Here is a tiny trained network, its code and every weight. The questions are about switching its units off for an input and a target symbol, where a switched-off unit gives its printed mean instead of its output.

import numpy as np


def w(rows, s, z=0):
    codes = np.array(rows[::2]) - 128.0
    scale = np.full(codes.shape[1], s)
    scale[-1] = z or s
    return codes * scale


def f(y):
    return y / 2 * (1 + np.tanh(0.7978845608 * (y + 0.044715 * y**3)))


def softmax(a):
    e = np.exp(a - a.max(-1, keepdims=True))
    return e / e.sum(-1, keepdims=True)


def log_softmax(a):
    a = a - a.max(-1, keepdims=True)
    return a - np.log(np.exp(a).sum(-1, keepdims=True))


def net(x, mask):
    ids = ['ΛΣΨεθτ'.index(c) for c in x.split()]
    T = len(ids)
    res = E[ids] + P[:T]
    u = 0
    for l in range(2):
        q, k, v = (res @ M[l].T for M in (Q, K, V))
        z = softmax(np.where(np.tri(T) > 0, q @ k.T / 3**0.5, -1e9)) @ v
        res = res + np.where(mask[u], z, O[l][:, -1]) @ O[l][:, :-1]
        u += 1
        y = f(res @ A[l][:, :-1].T + A[l][:, -1])
        res = res + np.where(mask[u : u + 8], y, B[l][:, -1]) @ B[l][:, :-1]
        u += 8
    return log_softmax(res[-1] @ U[:, :-1].T + U[:, -1])


Q, K, V, O, A, B = {}, {}, {}, {}, {}, {}
E = w([
[124,111,169,111],'Λ',
[108,106,130,92],'Σ',
[122,105,132,111],'Ψ',
[116,103,108,112],'ε',
[112,207,180,12],'θ',
[137,110,154,124],'τ',
],0.011)
P = w([
[106,179,120,178],'0',
[254,113,103,95],'1',
[235,93,97,78],'2',
[226,98,67,106],'3',
[206,99,46,129],'4',
[177,86,55,128],'5',
[150,72,76,126],'6',
[126,57,79,129],'7',
[112,49,105,128],'8',
[91,43,127,121],'9',
[79,34,155,114],'10',
[65,33,183,99],'11',
],0.0069)
Q[0] = w([
[254,94,153,71],'L0H0',
[139,226,125,194],'L0H0',
[207,159,111,192],'L0H0',
],0.0095)
K[0] = w([
[1,120,174,185],'L0H0',
[153,40,91,95],'L0H0',
[171,99,138,200],'L0H0',
],0.0082)
V[0] = w([
[137,61,246,178],'L0H0',
[243,171,125,183],'L0H0',
[140,29,51,201],'L0H0',
],0.012)
O[0] = w([
[47,209,21,32,78],'L0H0',
[1,91,237,32,101],'L0H0',
[228,231,174,21,3],'L0H0',
],0.0073,0.0036)
A[0] = w([
[116,100,110,81,26],'L0N0',
[153,152,124,92,43],'L0N1',
[184,155,107,3,134],'L0N2',
[181,205,100,22,89],'L0N3',
[156,211,130,72,2],'L0N4',
[172,125,114,21,143],'L0N5',
[173,103,177,122,34],'L0N6',
[156,191,144,69,51],'L0N7',
],0.035,0.0089)
B[0] = w([
[140,153,116,167,131],'L0N0',
[144,200,193,62,127],'L0N1',
[113,237,186,254,252],'L0N2',
[127,81,126,69,197],'L0N3',
[87,71,79,142,133],'L0N4',
[132,32,71,45,254],'L0N5',
[108,132,93,166,133],'L0N6',
[169,112,84,176,143],'L0N7',
],0.032,0.0083)
Q[1] = w([
[80,237,143,109],'L1H0',
[132,138,74,135],'L1H0',
[171,253,60,69],'L1H0',
],0.031)
K[1] = w([
[147,72,99,186],'L1H0',
[121,128,139,113],'L1H0',
[99,1,154,181],'L1H0',
],0.057)
V[1] = w([
[203,85,243,110],'L1H0',
[101,252,149,139],'L1H0',
[229,140,106,212],'L1H0',
],0.015)
O[1] = w([
[224,103,166,129,41],'L1H0',
[128,237,137,112,1],'L1H0',
[78,49,195,252,61],'L1H0',
],0.02,0.0026)
A[1] = w([
[216,221,142,164,98],'L1N0',
[187,172,214,194,26],'L1N1',
[215,195,211,165,106],'L1N2',
[188,208,199,168,249],'L1N3',
[174,218,160,153,65],'L1N4',
[143,92,78,82,96],'L1N5',
[81,61,228,7,121],'L1N6',
[89,182,139,122,107],'L1N7',
],0.016,0.014)
B[1] = w([
[129,62,74,95,151],'L1N0',
[250,97,229,73,143],'L1N1',
[77,113,184,132,144],'L1N2',
[185,205,42,208,186],'L1N3',
[125,38,125,134,144],'L1N4',
[123,80,154,178,254],'L1N5',
[148,193,127,71,251],'L1N6',
[169,162,151,98,180],'L1N7',
],0.027,0.011)
U = w([
[99,252,135,98,206],'Λ',
[78,201,137,151,237],'Σ',
[90,253,118,159,50],'Ψ',
[121,224,143,144,11],'ε',
[116,191,140,101,154],'θ',
[119,215,103,121,3],'τ',
],0.0058,0.0055)

Each question gives the input, a string of symbols that net reads in full, and the target symbol t.
The units are the heads (3 rows each of Q, K, V and O) and the neurons (one row each of A and B). Each row of codes is followed by its name. A weight is (code - 128) times the scale printed after its matrix; where a second scale follows, it is the last column's (O, A, B and U).
mask holds one flag per unit, layer by layer, with each layer's heads first. A switched-off unit (its flag False) gives its mean, the last column of its rows in O or B, instead of its output. The means were averaged over made-up inputs and are rounded, as every weight is.
A unit's drop is (log p(t) with every unit on - log p(t) with that unit switched off) / (log p(t) with every unit on - log p(t) with every unit switched off).
The circuit of an input: a set's keep is (log p(t) with only the set's units on - log p(t) with every unit switched off) / (log p(t) with every unit on - log p(t) with every unit switched off). Starting from the 12 units with the biggest drops (on a tie, the unit counted first), units are removed one at a time, each time the one whose removal leaves the highest keep (on an exact tie, the one counted first), for as long as the keep stays at least 0.8.
units of the circuit, in order: the units of the circuit, biggest drop first
top k neurons: the k neurons with the biggest drops, biggest first
k most important neurons of layer l: the k neurons of layer l with the biggest drops, biggest first
input ε Λ Λ τ ε ε Ψ τ Λ, target ε: 3 most important neurons of layer 0	L0N4; L0N7; L0N6
input ε Σ θ τ Ψ τ θ, target ε: 2 most important neurons of layer 0	L0N4; L0N3
input Λ ε θ ε τ Σ Λ Λ Ψ θ ε θ, target Λ: units of the circuit, in order	L0N5; L0H0; L1H0; L1N6
input Λ Λ Λ, target Λ: units of the circuit, in order	L0N5; L1H0; L1N7
input Σ ε Λ, target Σ: top 4 neurons	L0N2; L0N1; L1N6; L1N3
input ε Ψ Σ, target ε: units of the circuit, in order	L0N2; L0H0; L1N1; L1N3
input Ψ Σ Σ Λ, target Ψ: units of the circuit, in order	L0N5; L1N3
input Λ τ Σ τ Ψ θ Ψ θ Λ Ψ, target Λ: units of the circuit, in order	L0N2; L1H0; L1N7
input Ψ τ ε Λ Σ, target Ψ: units of the circuit, in order	L0N2; L0H0
input Ψ Λ θ Σ θ Σ Λ Σ, target Ψ: top 2 neurons	L0N5; L0N2
input Λ θ Λ Σ Ψ Ψ Λ Λ Σ Λ θ, target Λ: top 3 neurons	L0N5; L0N2; L0N3
input τ θ θ Λ, target τ: top 4 neurons	L0N2; L0N5; L0N3; L0N4
input Ψ Ψ Σ θ Σ Λ θ Λ τ Λ, target Ψ: top 3 neurons	L0N5; L0N2; L0N3
input Λ Λ τ Ψ Ψ Σ τ τ, target Λ: units of the circuit, in order	L0N5; L1H0; L0H0; L1N7
input Λ τ θ Λ θ Σ Λ Λ ε Λ Σ, target Λ: units of the circuit, in order	L0N2; L1H0; L1N7
input ε ε Ψ Σ Λ ε ε Ψ Λ θ, target Σ: top 3 neurons	L0N5; L0N2; L0N3
input Ψ θ θ ε, target Ψ: units of the circuit, in order	L0N2; L1H0
input τ Λ Ψ, target τ: 4 most important neurons of layer 0	L0N3; L0N2; L0N7; L0N4
input ε τ Λ τ Σ θ θ Λ Λ τ Λ Ψ, target ε: units of the circuit, in order	L0N2; L1H0; L1N1; L1N3
input Ψ Λ Λ ε Λ θ Σ τ Ψ τ τ θ, target Ψ: top 4 neurons	L0N5; L0N2; L0N3; L0N4
input Σ Ψ ε, target Σ: units of the circuit, in order	L1H0; L0N3
input Ψ Λ ε Λ τ Σ Σ Σ ε, target Ψ: 3 most important neurons of layer 0	L0N5; L0N2; L0N3
input ε Σ Σ τ Ψ Λ ε, target ε: top neuron	L0N4
input Σ τ ε τ, target Σ: top 3 neurons	L0N5; L0N2; L0N1
input Λ ε Λ Ψ, target Λ: units of the circuit, in order	L0N5; L1H0; L1N7
